Below are the code and all the weights of a small trained network. Each question names an input and a class and asks about switching units off, where a switched-off unit gives its printed mean instead of its output.

import numpy as np


def w(rows, s, z=0):
    codes = np.array(rows[::2]) - 128.0
    scale = np.full(codes.shape[1], s)
    scale[-1] = z or s
    return codes * scale


def f(y):
    return y / 2 * (1 + np.tanh(0.7978845608 * (y + 0.044715 * y**3)))


def log_softmax(a):
    a = a - a.max(-1, keepdims=True)
    return a - np.log(np.exp(a).sum(-1, keepdims=True))


def net(x, mask):
    res = np.array(x, float).reshape(1, 7) / 4 @ E
    y = f(res @ A[0][:, :-1].T + A[0][:, -1])
    res = res + np.where(mask, y, B[0][:, -1]) @ B[0][:, :-1]
    return log_softmax(res[-1] @ U[:, :-1].T + U[:, -1])


A, B = {}, {}
E = w([
[131,124,128,128],'x0',
[138,115,126,119],'x1',
[127,127,128,129],'x2',
[208,194,80,28],'x3',
[119,134,126,129],'x4',
[125,158,255,50],'x5',
[54,32,108,49],'x6',
],0.01)
A[0] = w([
[127,156,106,106,186],'n1',
[119,126,34,160,255],'n2',
[174,196,142,159,184],'n3',
[128,137,175,215,165],'n4',
[112,159,249,68,214],'n5',
[80,69,117,134,129],'n6',
[90,141,138,139,223],'n7',
],0.014,0.0082)
B[0] = w([
[241,134,72,100,161],'n1',
[150,109,8,191,223],'n2',
[196,189,123,114,201],'n3',
[200,1,133,86,192],'n4',
[117,142,218,36,250],'n5',
[62,88,115,168,176],'n6',
[145,63,138,123,171],'n7',
],0.0089,0.016)
U = w([
[161,79,63,130,239],'0',
[144,104,174,86,254],'1',
[26,97,82,186,95],'2',
[11,100,184,109,32],'3',
[170,202,61,159,16],'4',
[152,226,159,103,14],'5',
],0.011,0.0055)

Each question gives the input, the list of numbers given to net, and the class t.
The units are the neurons (one row each of A and B). Each row of codes is followed by its name. A weight is (code - 128) times the scale printed after its matrix; where a second scale follows, it is the last column's (A, B and U).
mask holds one flag per neuron, in row order. A switched-off neuron (its flag False) gives its mean, the last column of its row in B, instead of its output. The means were averaged over made-up inputs and are rounded, as every weight is.
A unit's drop is (log p(t) with every unit on - log p(t) with that unit switched off) / (log p(t) with every unit on - log p(t) with every unit switched off).
The circuit of an input: a set's keep is (log p(t) with only the set's units on - log p(t) with every unit switched off) / (log p(t) with every unit on - log p(t) with every unit switched off). Starting from all 7 units, units are removed one at a time, each time the one whose removal leaves the highest keep (on an exact tie, the one counted first), for as long as the keep stays at least 0.8.
units of the circuit, in order: the units of the circuit, biggest drop first
most important unit: the unit with the biggest drop
k most important neurons: the k neurons with the biggest drops, biggest first
drop of u: that unit's drop, to one decimal
input [-7,7,-7,-1,-1,1,1], class 3: 2 most important neurons => [n3 n2]
input [5,-4,-5,-3,2,0,2], class 2: units of the circuit, in order => [n5 n3 n1]
input [-3,1,8,3,-3,1,-6], class 5: units of the circuit, in order => [n2 n3]
input [3,6,0,5,0,0,-3], class 4: units of the circuit, in order => [n5 n4]
input [1,1,2,4,2,-7,-3], class 4: units of the circuit, in order => [n4 n3]
input [-8,4,-5,3,3,-1,-5], class 4: most important unit => n5
input [-2,5,-6,-1,6,7,3], class 3: 2 most important neurons => [n3 n4]
input [-2,5,2,1,3,7,0], class 5: 2 most important neurons => [n4 n6]
input [6,1,-3,-2,4,4,3], class 3: 3 most important neurons => [n3 n4 n1]
input [-6,7,-6,-8,-2,-2,5], class 2: 2 most important neurons => [n6 n5]
input [-6,-6,-1,8,-7,6,-1], class 5: units of the circuit, in order => [n4 n3]
input [-5,2,7,-7,-8,-6,1], class 2: 3 most important neurons => [n6 n1 n3]
input [-6,4,-6,2,0,3,-3], class 5: 2 most important neurons => [n4 n3]
input [5,3,6,5,7,2,-5], class 5: most important unit => n2
input [0,-8,1,4,7,4,0], class 5: 2 most important neurons => [n4 n6]
input [-4,-8,-3,-7,7,1,2], class 3: 2 most important neurons => [n2 n1]
input [0,8,0,-6,4,-1,7], class 2: 2 most important neurons => [n5 n6]
input [8,-2,7,-1,-6,0,2], class 2: drop of n3 => 0.3
input [5,-6,-5,0,4,-3,1], class 2: drop of n2 => -0.1
input [-1,8,6,-1,8,-7,1], class 2: drop of n2 => -0.1
input [-2,7,-8,-4,-5,-7,8], class 2: most important unit => n6
